Below are the code and all the weights of a small trained network. Each question names an input and a class and asks about switching units off, where a switched-off unit gives its printed mean instead of its output.

import numpy as np


def w(rows, s, z=0):
    codes = np.array(rows[::2]) - 128.0
    scale = np.full(codes.shape[1], s)
    scale[-1] = z or s
    return codes * scale


def norm(h):
    return h / np.sqrt((h * h).mean(-1, keepdims=True) + 1e-5)


def f(y):
    return np.maximum(y, 0)


def log_softmax(a):
    a = a - a.max(-1, keepdims=True)
    return a - np.log(np.exp(a).sum(-1, keepdims=True))


def net(x, mask):
    res = np.array(x, float).reshape(1, 5) / 4 @ E
    u = 0
    for l in range(4):
        y = f(norm(res) @ A[l][:, :-1].T + A[l][:, -1])
        res = res + np.where(mask[u : u + 5], y, B[l][:, -1]) @ B[l][:, :-1]
        u += 5
    return log_softmax(norm(res)[-1] @ U[:, :-1].T + U[:, -1])


A, B = {}, {}
E = w([
[174,15,126,76,135,93,234],'x0',
[108,86,49,180,58,113,157],'x1',
[93,153,141,218,167,71,170],'x2',
[133,124,121,133,133,126,119],'x3',
[145,184,148,163,155,255,173],'x4',
],0.0068)
A[0] = w([
[32,101,227,169,244,97,128,99],'L0N1',
[147,85,36,144,112,44,59,107],'L0N2',
[179,195,207,86,85,108,171,68],'L0N3',
[190,134,206,3,27,166,84,64],'L0N4',
[140,35,61,93,14,247,24,1],'L0N5',
],0.0052,0.0023)
B[0] = w([
[165,159,68,112,177,96,110,218],'L0N1',
[79,173,185,83,78,139,220,243],'L0N2',
[135,33,119,84,126,39,94,160],'L0N3',
[69,158,95,128,254,95,139,242],'L0N4',
[89,181,72,82,178,140,141,253],'L0N5',
],0.0082,0.0033)
A[1] = w([
[72,212,159,130,100,144,3,124],'L1N1',
[113,113,240,37,23,44,30,84],'L1N2',
[138,27,189,108,215,144,155,114],'L1N3',
[193,102,122,24,121,171,37,38],'L1N4',
[41,85,190,229,152,140,182,5],'L1N5',
],0.0052,0.0021)
B[1] = w([
[93,46,149,151,129,136,85,254],'L1N1',
[120,155,249,110,81,132,212,187],'L1N2',
[131,99,139,194,105,144,60,219],'L1N3',
[124,191,2,90,111,115,126,164],'L1N4',
[142,120,113,52,193,124,100,172],'L1N5',
],0.011,0.0035)
A[2] = w([
[175,139,120,172,131,247,141,20],'L2N1',
[138,102,101,134,130,110,149,127],'L2N2',
[172,91,145,118,105,144,139,2],'L2N3',
[99,131,93,162,81,143,164,53],'L2N4',
[116,137,121,162,166,116,157,118],'L2N5',
],0.015,0.0027)
B[2] = w([
[119,106,191,62,80,79,175,253],'L2N1',
[120,116,125,172,123,186,74,192],'L2N2',
[138,100,147,190,158,128,94,152],'L2N3',
[255,154,72,123,78,66,26,199],'L2N4',
[78,180,71,83,75,107,151,200],'L2N5',
],0.0094,0.0059)
A[3] = w([
[107,173,111,198,129,83,160,51],'L3N1',
[190,156,206,104,247,101,93,5],'L3N2',
[92,138,128,124,95,126,73,82],'L3N3',
[176,15,97,122,195,113,204,77],'L3N4',
[69,113,122,169,116,76,109,181],'L3N5',
],0.011,0.0015)
B[3] = w([
[64,111,38,100,237,254,207,196],'L3N1',
[177,118,52,171,44,61,188,255],'L3N2',
[182,52,99,220,142,174,126,225],'L3N3',
[104,162,150,163,176,229,52,245],'L3N4',
[147,150,226,68,149,139,108,246],'L3N5',
],0.0091,0.0047)
U = w([
[72,142,50,87,203,163,155,254],'0',
[128,95,207,253,135,197,60,206],'1',
[121,108,208,64,91,124,207,9],'2',
[172,119,62,176,98,91,134,119],'3',
],0.014,0.00077)

Each question gives the input, the list of numbers given to net, and the class t.
The units are the neurons (one row each of A and B). Each row of codes is followed by its name. A weight is (code - 128) times the scale printed after its matrix; where a second scale follows, it is the last column's (A, B and U).
mask holds one flag per neuron, layer by layer. A switched-off neuron (its flag False) gives its mean, the last column of its row in B, instead of its output. The means were averaged over made-up inputs and are rounded, as every weight is.
A unit's drop is (log p(t) with every unit on - log p(t) with that unit switched off) / (log p(t) with every unit on - log p(t) with every unit switched off).
The circuit of an input: a set's keep is (log p(t) with only the set's units on - log p(t) with every unit switched off) / (log p(t) with every unit on - log p(t) with every unit switched off). Starting from the 12 units with the biggest drops (on a tie, the unit counted first), units are removed one at a time, each time the one whose removal leaves the highest keep (on an exact tie, the one counted first), for as long as the keep stays at least 0.8.
units of the circuit, in order: the units of the circuit, biggest drop first
top k neurons: the k neurons with the biggest drops, biggest first
top k neurons in layer l: the k neurons of layer l with the biggest drops, biggest first
input [3,7,1,-7,-7], class 2: units of the circuit, in order -> (L0N2; L3N5)
input [4,-4,-2,-2,3], class 1: top 2 neurons -> (L0N3; L3N4)
input [8,-8,6,6,0], class 1: top 3 neurons -> (L3N4; L2N4; L1N3)
input [-4,6,-1,0,7], class 2: units of the circuit, in order -> (L2N1)
input [-6,-7,-3,-2,3], class 3: units of the circuit, in order -> (L3N2; L3N4)
input [6,-2,6,-8,3], class 0: top 2 neurons -> (L2N5; L0N1)
input [5,-6,0,-3,-5], class 3: units of the circuit, in order -> (L3N2; L2N1)
input [3,-7,-8,-7,4], class 0: top 2 neurons in layer 0 -> (L0N4; L0N3)
input [-4,-4,5,5,3], class 0: top 2 neurons -> (L0N1; L3N1)
input [-7,3,1,7,8], class 2: top 3 neurons -> (L2N1; L3N4; L1N3)
input [-7,-2,8,4,0], class 0: top 2 neurons -> (L3N1; L0N1)
input [5,4,-7,-8,3], class 0: units of the circuit, in order -> (L0N5; L0N4)
input [-8,4,-6,5,-8], class 1: top 3 neurons -> (L3N3; L2N1; L1N1)
input [-1,-6,4,-5,-1], class 3: units of the circuit, in order -> (L3N2)
input [5,-8,4,8,2], class 3: top 2 neurons -> (L3N2; L0N1)
input [-3,7,3,4,6], class 3: top 2 neurons -> (L2N4; L3N5)
input [8,0,-3,-3,-7], class 1: top 2 neurons -> (L3N4; L2N1)
input [-8,5,-5,-8,-5], class 1: top 2 neurons -> (L3N3; L1N1)
input [-4,6,-1,2,6], class 2: top 2 neurons in layer 3 -> (L3N2; L3N4)
input [7,-8,0,-3,4], class 3: top 2 neurons in layer 3 -> (L3N2; L3N5)
input [-4,1,-5,8,-8], class 2: units of the circuit, in order -> (L1N2)
input [1,-1,3,2,-6], class 2: top 2 neurons -> (L1N2; L0N4)
input [-1,-5,7,2,-2], class 0: top 2 neurons -> (L3N1; L2N5)
input [8,8,2,2,5], class 1: top 2 neurons in layer 3 -> (L3N4; L3N2)
input [0,1,1,-8,-2], class 2: top 2 neurons in layer 0 -> (L0N4; L0N5)
input [-2,-3,-2,3,2], class 3: top 3 neurons in layer 3 -> (L3N2; L3N4; L3N1)
